Below are the code and all the weights of a small trained network. Each question names an input and a class and asks about switching units off, where a switched-off unit gives its printed mean instead of its output.

import numpy as np


def w(rows, s, z=0):
    codes = np.array(rows[::2]) - 128.0
    scale = np.full(codes.shape[1], s)
    scale[-1] = z or s
    return codes * scale


def f(y):
    return np.maximum(y, 0)


def log_softmax(a):
    a = a - a.max(-1, keepdims=True)
    return a - np.log(np.exp(a).sum(-1, keepdims=True))


def net(x, mask):
    res = np.array(x, float).reshape(1, 6) / 4 @ E
    y = f(res @ A[0][:, :-1].T + A[0][:, -1])
    res = res + np.where(mask, y, B[0][:, -1]) @ B[0][:, :-1]
    return log_softmax(res[-1] @ U[:, :-1].T + U[:, -1])


A, B = {}, {}
E = w([
[97,19,109,116,82,182],'x0',
[121,120,110,254,151,146],'x1',
[130,129,127,127,129,128],'x2',
[77,192,24,120,88,203],'x3',
[130,127,124,127,130,125],'x4',
[127,127,129,128,127,130],'x5',
],0.008)
A[0] = w([
[150,73,205,137,140,70,120],'n0',
[139,116,115,151,148,126,57],'n1',
[119,105,163,138,140,96,102],'n2',
[121,164,77,111,105,150,114],'n3',
[126,118,172,112,132,116,97],'n4',
[127,71,130,117,112,167,49],'n5',
[99,186,60,108,107,182,107],'n6',
[137,128,125,117,132,135,112],'n7',
[104,7,107,98,93,180,36],'n8',
[166,100,110,165,121,154,74],'n9',
[134,108,161,118,140,120,80],'n10',
[134,128,121,144,128,128,77],'n11',
[118,170,149,133,130,123,57],'n12',
[129,134,130,11,122,116,23],'n13',
[126,117,119,215,142,139,30],'n14',
[128,127,124,145,136,132,72],'n15',
[138,128,153,135,115,128,1],'n16',
[120,136,123,126,123,136,16],'n17',
[114,131,124,204,123,122,11],'n18',
[134,135,139,110,120,138,75],'n19',
[140,184,152,137,141,115,49],'n20',
[130,149,102,123,100,137,118],'n21',
[127,94,117,123,118,140,65],'n22',
[126,141,95,141,117,140,116],'n23',
[135,124,144,131,127,124,2],'n24',
[115,138,117,125,116,137,78],'n25',
[115,156,89,114,114,150,94],'n26',
[147,102,167,142,135,104,88],'n27',
[136,136,135,30,118,124,30],'n28',
[130,133,129,82,120,122,55],'n29',
[125,125,124,89,126,115,54],'n30',
[131,125,118,173,145,134,24],'n31',
[123,128,128,120,127,122,101],'n32',
[143,225,141,129,145,100,56],'n33',
[127,203,151,127,146,109,84],'n34',
[119,129,114,202,129,123,29],'n35',
[140,186,139,129,134,117,83],'n36',
],0.017,0.0026)
B[0] = w([
[125,98,139,97,231,203,225],'n0',
[117,141,123,154,128,129,145],'n1',
[121,120,131,114,174,154,168],'n2',
[113,115,144,105,201,156,196],'n3',
[114,110,122,130,176,148,159],'n4',
[152,112,122,88,69,122,181],'n5',
[129,87,138,110,242,188,240],'n6',
[133,114,130,146,133,110,133],'n7',
[185,110,93,30,21,102,249],'n8',
[126,155,138,153,100,111,163],'n9',
[128,128,126,115,176,143,157],'n10',
[127,146,124,135,132,122,137],'n11',
[149,115,120,106,99,126,148],'n12',
[96,182,144,253,104,95,195],'n13',
[91,179,132,200,104,93,195],'n14',
[131,148,120,145,126,133,138],'n15',
[129,124,113,125,157,125,133],'n16',
[127,129,133,119,136,141,133],'n17',
[109,168,150,186,113,95,178],'n18',
[130,144,122,141,135,116,136],'n19',
[145,103,106,85,76,112,165],'n20',
[113,119,130,114,166,140,165],'n21',
[146,122,121,109,104,118,156],'n22',
[122,121,143,125,171,146,167],'n23',
[139,140,139,116,145,139,132],'n24',
[140,135,119,118,158,135,147],'n25',
[120,108,146,111,185,146,182],'n26',
[120,108,126,113,191,139,174],'n27',
[92,182,134,223,113,95,184],'n28',
[124,154,119,179,129,108,152],'n29',
[126,142,145,170,120,119,147],'n30',
[121,144,124,180,121,113,159],'n31',
[127,127,120,134,138,111,131],'n32',
[157,105,106,50,32,117,191],'n33',
[164,113,115,71,59,117,177],'n34',
[108,161,133,202,115,104,180],'n35',
[151,105,113,97,72,128,164],'n36',
],0.031,0.012)
U = w([
[124,56,157,101,253,225,156],'0',
[198,70,99,48,28,119,1],'1',
[82,189,160,248,118,96,227],'2',
],0.0052,0.00076)

Each question gives the input, the list of numbers given to net, and the class t.
The units are the neurons (one row each of A and B). Each row of codes is followed by its name. A weight is (code - 128) times the scale printed after its matrix; where a second scale follows, it is the last column's (A, B and U).
mask holds one flag per neuron, in row order. A switched-off neuron (its flag False) gives its mean, the last column of its row in B, instead of its output. The means were averaged over made-up inputs and are rounded, as every weight is.
A unit's drop is (log p(t) with every unit on - log p(t) with that unit switched off) / (log p(t) with every unit on - log p(t) with every unit switched off).
The circuit of an input: a set's keep is (log p(t) with only the set's units on - log p(t) with every unit switched off) / (log p(t) with every unit on - log p(t) with every unit switched off). Starting from the 12 units with the biggest drops (on a tie, the unit counted first), units are removed one at a time, each time the one whose removal leaves the highest keep (on an exact tie, the one counted first), for as long as the keep stays at least 0.8.
circuit, biggest first: the units of the circuit, biggest drop first
unit that matters most: the unit with the biggest drop
top k neurons: the k neurons with the biggest drops, biggest first
drop of u: that unit's drop, to one decimal
input [7,6,4,-6,-7,-4], class 1: circuit, biggest first -> n8
input [-3,2,1,2,2,-7], class 1: top 2 neurons -> n0, n33
input [-7,-7,6,-3,2,8], class 1: top 2 neurons -> n33, n34
input [-4,5,-1,-3,-3,0], class 2: top 3 neurons -> n8, n14, n6
input [-8,-4,8,-6,-4,0], class 1: top 2 neurons -> n33, n34
input [-4,-5,8,-1,5,6], class 2: top 3 neurons -> n8, n13, n28
input [-6,-7,-3,0,3,6], class 2: top 2 neurons -> n13, n28
input [-3,-5,2,3,7,-4], class 2: top 2 neurons -> n13, n8
input [-3,-4,-8,-3,1,8], class 2: top 3 neurons -> n6, n8, n13
input [6,-6,-2,3,-5,7], class 1: top 2 neurons -> n8, n5
input [-5,-5,2,4,6,-4], class 1: top 3 neurons -> n33, n34, n0
input [-4,-6,8,-1,-2,2], class 2: top 3 neurons -> n13, n8, n28
input [-2,-7,4,5,-8,7], class 2: top 2 neurons -> n13, n28
input [3,8,-2,6,6,1], class 2: unit that matters most -> n14
input [-2,7,7,5,1,2], class 2: drop of n14 -> 0.1
input [-8,-6,-8,-6,3,4], class 1: drop of n33 -> 2.5
input [-8,5,-8,5,3,1], class 1: drop of n33 -> 0.2
